Below are the code and all the weights of a small trained network. Each question names an input and a class and asks about switching units off, where a switched-off unit gives its printed mean instead of its output.

import numpy as np


def w(rows, s, z=0):
    codes = np.array(rows[::2]) - 128.0
    scale = np.full(codes.shape[1], s)
    scale[-1] = z or s
    return codes * scale


def norm(h):
    return h / np.sqrt((h * h).mean(-1, keepdims=True) + 1e-5)


def f(y):
    return y / 2 * (1 + np.tanh(0.7978845608 * (y + 0.044715 * y**3)))


def log_softmax(a):
    a = a - a.max(-1, keepdims=True)
    return a - np.log(np.exp(a).sum(-1, keepdims=True))


def net(x, mask):
    res = np.array(x, float).reshape(1, 3) / 4 @ E
    u = 0
    for l in range(2):
        y = f(norm(res) @ A[l][:, :-1].T + A[l][:, -1])
        res = res + np.where(mask[u : u + 5], y, B[l][:, -1]) @ B[l][:, :-1]
        u += 5
    return log_softmax(norm(res)[-1] @ U[:, :-1].T + U[:, -1])


A, B = {}, {}
E = w([
[133,183,53,111,166,173,63,171],'x0',
[160,1,99,160,184,56,104,233],'x1',
[210,177,135,9,130,40,143,79],'x2',
],0.0067)
A[0] = w([
[134,145,107,57,111,51,138,89,6],'L0N1',
[131,155,126,55,140,255,137,81,38],'L0N2',
[120,112,110,25,209,88,153,112,227],'L0N3',
[108,93,205,137,92,69,174,95,12],'L0N4',
[190,212,135,148,126,96,142,147,129],'L0N5',
],0.0083,0.0022)
B[0] = w([
[47,164,142,156,32,126,170,135,213],'L0N1',
[161,78,97,151,189,71,115,122,217],'L0N2',
[80,77,113,159,177,224,95,202,253],'L0N3',
[116,194,136,122,129,103,2,99,215],'L0N4',
[88,194,62,248,158,110,127,207,169],'L0N5',
],0.0097,0.0049)
A[1] = w([
[151,211,104,176,116,126,174,76,84],'L1N1',
[40,153,130,184,114,79,177,238,253],'L1N2',
[131,45,139,45,202,157,148,127,45],'L1N3',
[129,135,245,177,64,2,78,21,224],'L1N4',
[104,177,128,131,155,175,176,39,96],'L1N5',
],0.0075,0.0026)
B[1] = w([
[166,11,199,90,169,124,139,227,155],'L1N1',
[122,127,190,126,109,151,160,74,254],'L1N2',
[120,109,197,121,216,18,124,98,139],'L1N3',
[127,137,50,136,179,157,116,174,245],'L1N4',
[198,64,211,120,75,100,174,129,155],'L1N5',
],0.011,0.0081)
U = w([
[199,4,172,95,169,98,179,199,139],'0',
[123,177,84,131,140,158,40,177,179],'1',
[88,91,149,110,12,197,221,138,200],'2',
[90,144,139,137,182,107,154,98,119],'3',
[201,138,104,19,19,83,110,61,5],'4',
[185,184,91,112,31,25,144,64,2],'5',
],0.011,0.0048)

Each question gives the input, the list of numbers given to net, and the class t.
The units are the neurons (one row each of A and B). Each row of codes is followed by its name. A weight is (code - 128) times the scale printed after its matrix; where a second scale follows, it is the last column's (A, B and U).
mask holds one flag per neuron, layer by layer. A switched-off neuron (its flag False) gives its mean, the last column of its row in B, instead of its output. The means were averaged over made-up inputs and are rounded, as every weight is.
A unit's drop is (log p(t) with every unit on - log p(t) with that unit switched off) / (log p(t) with every unit on - log p(t) with every unit switched off).
The circuit of an input: a set's keep is (log p(t) with only the set's units on - log p(t) with every unit switched off) / (log p(t) with every unit on - log p(t) with every unit switched off). Starting from all 10 units, units are removed one at a time, each time the one whose removal leaves the highest keep (on an exact tie, the one counted first), for as long as the keep stays at least 0.8.
circuit, biggest first: the units of the circuit, biggest drop first
k most important neurons: the k neurons with the biggest drops, biggest first
top k neurons in layer l: the k neurons of layer l with the biggest drops, biggest first
drop when u is switched off: that unit's drop, to one decimal
input [2,2,-1], class 3: 3 most important neurons -> [L0N4 L0N1 L1N3]
input [-8,-3,7], class 1: 2 most important neurons -> [L0N4 L1N4]
input [5,-5,-2], class 0: circuit, biggest first -> [L0N3 L0N4 L1N1]
input [5,4,-8], class 2: circuit, biggest first -> [L1N4 L0N2 L1N2]
input [5,-1,-7], class 2: circuit, biggest first -> [L0N4 L1N4]
input [7,6,-8], class 2: circuit, biggest first -> [L0N2 L1N4 L1N2]
input [2,-5,-2], class 0: top 2 neurons in layer 0 -> [L0N3 L0N4]
input [-4,-2,-1], class 1: circuit, biggest first -> [L0N4]
input [-6,-5,-5], class 1: top 2 neurons in layer 1 -> [L1N4 L1N2]
input [-8,4,7], class 1: circuit, biggest first -> [L0N4 L1N4]
input [3,1,4], class 2: circuit, biggest first -> [L0N1 L1N2]
input [-4,1,6], class 2: 3 most important neurons -> [L0N1 L0N3 L1N2]
input [-2,-7,6], class 0: 2 most important neurons -> [L1N1 L0N2]
input [-2,5,8], class 2: top neuron in layer 0 -> [L0N1]
input [3,-3,-2], class 3: circuit, biggest first -> [L0N2 L1N4]
input [2,-2,-7], class 2: circuit, biggest first -> [L0N4 L1N4]
input [-1,6,-8], class 2: top 2 neurons in layer 0 -> [L0N2 L0N3]
input [-5,-7,-3], class 0: 2 most important neurons -> [L1N5 L1N1]
input [-5,-7,6], class 0: 2 most important neurons -> [L1N1 L1N5]
input [-1,-5,3], class 0: circuit, biggest first -> [L1N1]
input [2,-6,-5], class 0: 2 most important neurons -> [L0N3 L0N2]
input [-8,-6,8], class 1: 3 most important neurons -> [L0N4 L1N4 L1N2]
input [-3,4,-8], class 2: top 2 neurons in layer 0 -> [L0N2 L0N3]
input [-4,-3,-2], class 1: drop when L1N4 is switched off -> 0.1
